Below is a small trained network, with its code and all its weights. Each question gives an input and a class and asks what happens when units are switched off, that is, made to give their printed mean instead of their output.

import numpy as np


def w(rows, s, z=0):
    codes = np.array(rows[::2]) - 128.0
    scale = np.full(codes.shape[1], s)
    scale[-1] = z or s
    return codes * scale


def f(y):
    return np.maximum(y, 0)


def log_softmax(a):
    a = a - a.max(-1, keepdims=True)
    return a - np.log(np.exp(a).sum(-1, keepdims=True))


def net(x, mask):
    res = np.array(x, float).reshape(1, 6) / 4 @ E
    y = f(res @ A[0][:, :-1].T + A[0][:, -1])
    res = res + np.where(mask, y, B[0][:, -1]) @ B[0][:, :-1]
    return log_softmax(res[-1] @ U[:, :-1].T + U[:, -1])


A, B = {}, {}
E = w([
[132,136,134,113],'x0',
[166,165,200,23],'x1',
[129,254,209,181],'x2',
[222,50,214,175],'x3',
[129,127,132,124],'x4',
[118,115,110,149],'x5',
],0.0073)
A[0] = w([
[97,159,82,91,101],'neuron 1',
[72,180,96,36,185],'neuron 2',
[122,233,113,175,80],'neuron 3',
[178,137,94,197,237],'neuron 4',
[170,127,184,163,113],'neuron 5',
[73,95,71,254,224],'neuron 6',
[54,180,89,146,189],'neuron 7',
[136,171,180,180,153],'neuron 8',
[178,91,145,152,202],'neuron 9',
[111,127,97,198,100],'neuron 10',
[155,175,122,159,108],'neuron 11',
[134,9,49,51,171],'neuron 12',
[113,155,78,108,63],'neuron 13',
[127,188,168,176,97],'neuron 14',
[234,100,163,208,50],'neuron 15',
[80,162,112,108,63],'neuron 16',
[89,166,174,189,35],'neuron 17',
[186,98,128,140,53],'neuron 18',
[134,135,120,105,253],'neuron 19',
[174,61,133,173,187],'neuron 20',
],0.013,0.0049)
B[0] = w([
[155,89,164,228,171],'neuron 1',
[200,173,139,150,221],'neuron 2',
[102,144,157,140,194],'neuron 3',
[169,172,192,57,197],'neuron 4',
[186,137,102,153,179],'neuron 5',
[154,156,204,61,241],'neuron 6',
[204,183,201,196,204],'neuron 7',
[67,169,164,111,195],'neuron 8',
[146,203,111,111,195],'neuron 9',
[177,184,112,34,167],'neuron 10',
[77,112,212,172,158],'neuron 11',
[16,169,181,155,254],'neuron 12',
[155,125,98,186,153],'neuron 13',
[2,177,152,107,186],'neuron 14',
[152,141,127,233,202],'neuron 15',
[156,98,150,213,157],'neuron 16',
[18,102,92,125,166],'neuron 17',
[104,191,119,237,154],'neuron 18',
[161,158,236,75,183],'neuron 19',
[122,221,178,156,208],'neuron 20',
],0.0069,0.011)
U = w([
[118,122,179,120,219],'0',
[135,169,145,71,183],'1',
[2,124,135,166,105],'2',
[155,146,125,199,42],'3',
[112,143,135,118,255],'4',
[123,174,127,88,151],'5',
[78,153,27,97,74],'6',
[98,23,90,167,35],'7',
],0.012,0.0051)

Each question gives the input, the list of numbers given to net, and the class t.
The units are the neurons (one row each of A and B). Each row of codes is followed by its name. A weight is (code - 128) times the scale printed after its matrix; where a second scale follows, it is the last column's (A, B and U).
mask holds one flag per neuron, in row order. A switched-off neuron (its flag False) gives its mean, the last column of its row in B, instead of its output. The means were averaged over made-up inputs and are rounded, as every weight is.
A unit's drop is (log p(t) with every unit on - log p(t) with that unit switched off) / (log p(t) with every unit on - log p(t) with every unit switched off).
The circuit of an input: a set's keep is (log p(t) with only the set's units on - log p(t) with every unit switched off) / (log p(t) with every unit on - log p(t) with every unit switched off). Starting from the 12 units with the biggest drops (on a tie, the unit counted first), units are removed one at a time, each time the one whose removal leaves the highest keep (on an exact tie, the one counted first), for as long as the keep stays at least 0.8.
units of the circuit, in order: the units of the circuit, biggest drop first
most important unit: the unit with the biggest drop
top k neurons: the k neurons with the biggest drops, biggest first
drop when u is switched off: that unit's drop, to one decimal
input [-2,-2,3,-6,4,0], class 3: most important unit -> neuron 7
input [4,3,1,7,3,6], class 3: top 2 neurons -> [neuron 15; neuron 6]
input [-4,-7,5,3,4,-8], class 5: units of the circuit, in order -> [neuron 10; neuron 4; neuron 1]
input [-2,4,2,6,6,2], class 3: top 2 neurons -> [neuron 15; neuron 6]
input [-2,-6,3,5,6,-4], class 1: units of the circuit, in order -> [neuron 4; neuron 6; neuron 10]
input [2,-8,-2,3,-3,7], class 1: units of the circuit, in order -> [neuron 6; neuron 10]
input [0,3,8,-1,8,7], class 2: units of the circuit, in order -> [neuron 14; neuron 17]
input [0,-8,1,6,-6,4], class 1: units of the circuit, in order -> [neuron 6; neuron 10]
input [2,-7,2,-3,2,-6], class 1: units of the circuit, in order -> [neuron 6; neuron 10]
input [-1,4,-3,8,-8,7], class 3: units of the circuit, in order -> [neuron 15; neuron 18]
input [5,3,-6,-4,-4,-5], class 2: top 2 neurons -> [neuron 12; neuron 6]
input [7,-2,2,-8,-6,7], class 3: units of the circuit, in order -> [neuron 7; neuron 1]
input [-1,-7,7,6,-1,-2], class 1: units of the circuit, in order -> [neuron 4; neuron 10]
input [-2,-4,8,0,7,0], class 2: most important unit -> neuron 17
input [6,3,6,-7,7,0], class 3: top 2 neurons -> [neuron 2; neuron 7]
input [-3,0,6,-4,-1,1], class 2: top 2 neurons -> [neuron 14; neuron 17]
input [7,7,8,-7,0,6], class 2: top 3 neurons -> [neuron 14; neuron 17; neuron 6]
input [0,5,-6,-3,1,4], class 2: top 3 neurons -> [neuron 12; neuron 6; neuron 4]
input [2,-7,-4,-3,7,-7], class 1: top 3 neurons -> [neuron 6; neuron 10; neuron 15]
input [-3,-1,-8,-2,2,-2], class 2: most important unit -> neuron 12
input [4,-3,7,-3,-6,-3], class 2: drop when neuron 3 is switched off -> 0.2
input [-4,0,-7,-8,-6,-8], class 3: drop when neuron 2 is switched off -> 0.5
